Here is a tiny trained network, its code and every weight. The questions are about switching its units off for an input and a target symbol, where a switched-off unit gives its printed mean instead of its output.

import numpy as np


def w(rows, s, z=0):
    codes = np.array(rows[::2]) - 128.0
    scale = np.full(codes.shape[1], s)
    scale[-1] = z or s
    return codes * scale


def norm(h):
    return h / np.sqrt((h * h).mean(-1, keepdims=True) + 1e-5)


def f(y):
    return y / 2 * (1 + np.tanh(0.7978845608 * (y + 0.044715 * y**3)))


def softmax(a):
    e = np.exp(a - a.max(-1, keepdims=True))
    return e / e.sum(-1, keepdims=True)


def log_softmax(a):
    a = a - a.max(-1, keepdims=True)
    return a - np.log(np.exp(a).sum(-1, keepdims=True))


def net(x, mask):
    ids = ['ΛΠΨαεητ'.index(c) for c in x.split()]
    T = len(ids)
    res = E[ids] + P[:T]
    u = 0
    for l in range(2):
        q, k, v = (norm(res) @ M[l].T for M in (Q, K, V))
        z = softmax(np.where(np.tri(T) > 0, q @ k.T / 3**0.5, -1e9)) @ v
        res = res + np.where(mask[u], z, O[l][:, -1]) @ O[l][:, :-1]
        u += 1
        y = f(norm(res) @ A[l][:, :-1].T + A[l][:, -1])
        res = res + np.where(mask[u : u + 12], y, B[l][:, -1]) @ B[l][:, :-1]
        u += 12
    return log_softmax(norm(res)[-1] @ U[:, :-1].T + U[:, -1])


Q, K, V, O, A, B = {}, {}, {}, {}, {}, {}
E = w([
[34,208,71,53,135,92,51],'Λ',
[41,154,26,35,84,165,101],'Π',
[66,190,245,167,77,52,111],'Ψ',
[112,230,124,34,164,145,100],'α',
[118,96,197,57,162,54,153],'ε',
[233,185,217,111,159,3,6],'η',
[83,87,108,252,133,147,89],'τ',
],0.004)
P = w([
[172,110,77,139,129,3,105],'0',
[144,185,36,143,232,112,139],'1',
[146,118,119,123,110,37,101],'2',
[119,150,47,131,207,143,154],'3',
[153,117,155,122,109,67,87],'4',
[89,137,78,115,211,153,151],'5',
[150,105,180,112,104,100,76],'6',
[61,111,114,104,210,171,162],'7',
[136,86,201,93,106,145,71],'8',
[36,115,158,115,231,181,163],'9',
[160,105,197,103,86,121,59],'10',
],0.0043)
Q[0] = w([
[26,197,91,130,196,173,194],'L0H0',
[149,193,149,111,62,180,97],'L0H0',
[219,72,122,197,3,123,94],'L0H0',
],0.0067)
K[0] = w([
[92,56,200,128,210,206,146],'L0H0',
[241,143,115,69,117,56,187],'L0H0',
[176,216,23,149,115,2,168],'L0H0',
],0.0056)
V[0] = w([
[153,170,107,175,186,204,40],'L0H0',
[191,252,143,67,25,140,200],'L0H0',
[48,204,76,209,70,174,96],'L0H0',
],0.0031)
O[0] = w([
[177,143,74,64,77,176,62,41],'L0H0',
[74,255,164,122,61,85,147,25],'L0H0',
[132,179,203,196,109,205,98,4],'L0H0',
],0.0044,0.0016)
A[0] = w([
[239,16,163,224,66,122,194,122],'L0N0',
[130,136,78,104,160,175,122,70],'L0N1',
[99,143,30,78,138,93,129,134],'L0N2',
[138,177,124,94,182,78,180,145],'L0N3',
[153,56,108,98,219,105,147,133],'L0N4',
[138,135,180,123,214,118,121,101],'L0N5',
[35,144,115,101,102,196,173,166],'L0N6',
[160,102,66,105,145,122,12,107],'L0N7',
[84,176,86,143,92,205,226,7],'L0N8',
[183,128,165,28,21,98,132,191],'L0N9',
[129,80,116,253,97,139,73,54],'L0N10',
[113,94,80,123,149,142,195,112],'L0N11',
],0.0049,0.0018)
B[0] = w([
[31,130,125,64,101,4,102,122],'L0N0',
[151,66,149,196,125,89,121,141],'L0N1',
[126,92,200,158,159,138,131,253],'L0N2',
[109,122,116,78,140,170,193,219],'L0N3',
[148,155,125,181,38,140,93,253],'L0N4',
[148,123,121,130,61,203,155,187],'L0N5',
[180,196,156,164,179,158,91,163],'L0N6',
[110,89,179,96,134,173,195,198],'L0N7',
[119,216,147,59,130,71,139,102],'L0N8',
[78,81,102,218,138,161,178,212],'L0N9',
[68,27,112,111,96,110,127,102],'L0N10',
[84,181,139,142,186,112,158,150],'L0N11',
],0.0048,0.0032)
Q[1] = w([
[83,147,141,94,254,180,228],'L1H0',
[17,74,219,100,206,212,141],'L1H0',
[99,222,125,135,172,100,218],'L1H0',
],0.0055)
K[1] = w([
[187,107,222,71,57,171,73],'L1H0',
[78,65,224,83,55,254,118],'L1H0',
[200,112,168,74,83,168,147],'L1H0',
],0.0058)
V[1] = w([
[252,177,205,155,160,97,102],'L1H0',
[43,127,16,202,106,76,149],'L1H0',
[159,183,70,94,135,111,125],'L1H0',
],0.0034)
O[1] = w([
[201,40,159,183,244,40,186,16],'L1H0',
[77,117,168,218,51,254,89,134],'L1H0',
[60,124,219,49,138,173,81,6],'L1H0',
],0.0038,0.0022)
A[1] = w([
[165,128,189,66,67,124,166,127],'L1N0',
[70,152,104,174,102,182,101,142],'L1N1',
[156,103,180,106,20,86,173,109],'L1N2',
[94,125,139,234,105,127,84,86],'L1N3',
[110,157,95,100,186,189,164,119],'L1N4',
[167,128,187,167,121,91,52,63],'L1N5',
[96,175,145,155,84,41,109,51],'L1N6',
[80,167,85,123,167,160,244,59],'L1N7',
[104,42,120,148,117,109,115,192],'L1N8',
[93,138,178,47,115,100,89,73],'L1N9',
[106,83,86,88,144,183,174,119],'L1N10',
[192,115,150,154,91,2,26,1],'L1N11',
],0.006,0.0049)
B[1] = w([
[87,133,69,152,198,71,190,153],'L1N0',
[207,118,108,117,184,111,136,207],'L1N1',
[174,113,119,123,176,24,154,200],'L1N2',
[70,107,173,162,104,148,131,152],'L1N3',
[136,88,159,173,42,103,121,230],'L1N4',
[79,161,5,179,92,145,92,110],'L1N5',
[61,123,189,185,171,178,149,130],'L1N6',
[40,108,21,103,85,95,172,217],'L1N7',
[194,195,157,83,133,156,133,253],'L1N8',
[29,187,76,93,145,214,163,126],'L1N9',
[124,159,131,208,101,151,156,218],'L1N10',
[151,231,14,155,111,253,6,134],'L1N11',
],0.0051,0.0038)
U = w([
[91,196,214,253,143,86,93,9],'Λ',
[205,77,130,96,224,19,168,253],'Π',
[235,53,151,186,128,236,148,125],'Ψ',
[130,52,149,62,47,87,23,145],'α',
[99,210,159,19,140,189,154,125],'ε',
[210,215,26,132,123,92,26,158],'η',
[50,71,12,173,84,103,204,51],'τ',
],0.0063,0.0015)

Each question gives the input, a string of symbols that net reads in full, and the target symbol t.
The units are the heads (3 rows each of Q, K, V and O) and the neurons (one row each of A and B). Each row of codes is followed by its name. A weight is (code - 128) times the scale printed after its matrix; where a second scale follows, it is the last column's (O, A, B and U).
mask holds one flag per unit, layer by layer, with each layer's heads first. A switched-off unit (its flag False) gives its mean, the last column of its rows in O or B, instead of its output. The means were averaged over made-up inputs and are rounded, as every weight is.
A unit's drop is (log p(t) with every unit on - log p(t) with that unit switched off) / (log p(t) with every unit on - log p(t) with every unit switched off).
The circuit of an input: a set's keep is (log p(t) with only the set's units on - log p(t) with every unit switched off) / (log p(t) with every unit on - log p(t) with every unit switched off). Starting from the 12 units with the biggest drops (on a tie, the unit counted first), units are removed one at a time, each time the one whose removal leaves the highest keep (on an exact tie, the one counted first), for as long as the keep stays at least 0.8.
circuit, biggest first: the units of the circuit, biggest drop first
k most important neurons: the k neurons with the biggest drops, biggest first
top k neurons in layer l: the k neurons of layer l with the biggest drops, biggest first
input Π ε η Π η τ ε Ψ, target Ψ: top neuron in layer 0 : L0N6
input η Π ε ε τ η, target Ψ: 3 most important neurons : L0N0, L0N7, L1N7
input Π Ψ α Ψ ε Ψ Π Λ, target Λ: circuit, biggest first : L0N6, L1N4, L0N2
input Π Π η, target η: 3 most important neurons : L1N11, L0N2, L0N7
input Π Π Π Π Π τ α Π, target Ψ: circuit, biggest first : L0H0, L0N6, L0N1
input Λ ε Π ε Π α ε Λ η Ψ, target Π: circuit, biggest first : L1H0, L0N4
input ε α α Π, target ε: circuit, biggest first : L0N8, L0H0, L1H0
input ε Π Ψ Λ, target Λ: top 3 neurons in layer 0 : L0N2, L0N6, L0N1
input Λ ε ε Π η Ψ, target Π: 2 most important neurons : L0N4, L0N7
input ε Π Λ α Λ Ψ, target ε: 2 most important neurons : L0N9, L0N4
input Π η Π ε Λ η η Π, target Π: circuit, biggest first : L1H0, L0N5
input ε Ψ ε Π Π ε α Λ ε Π α, target τ: top 2 neurons in layer 0 : L0N9, L0N4
input Λ α ε τ Π Π τ ε, target Ψ: circuit, biggest first : L0H0, L0N4
input α ε ε ε ε τ ε Ψ, target Ψ: 2 most important neurons : L0N7, L0N6
input α Λ Π Λ Λ Π, target η: 2 most important neurons : L0N6, L0N8
input τ η τ Π η α, target Π: circuit, biggest first : L1H0
input Λ Ψ Π Ψ Λ Λ Π Π, target η: 4 most important neurons : L0N9, L0N6, L0N7, L0N8
input η ε Λ Π α Π, target ε: 2 most important neurons : L0N8, L0N6
input ε ε Ψ Π Ψ Λ Π Λ, target η: 2 most important neurons : L0N9, L1N6
input ε Ψ Π ε ε Λ Λ τ η η, target Ψ: circuit, biggest first : L0N5
input Λ α ε ε ε Ψ ε ε τ, target α: 2 most important neurons : L0N10, L0N0
input Π Ψ Λ ε ε Ψ, target τ: 3 most important neurons : L1N7, L1N8, L0N4
input Π ε α Π α τ η, target η: 2 most important neurons : L1N11, L0N2
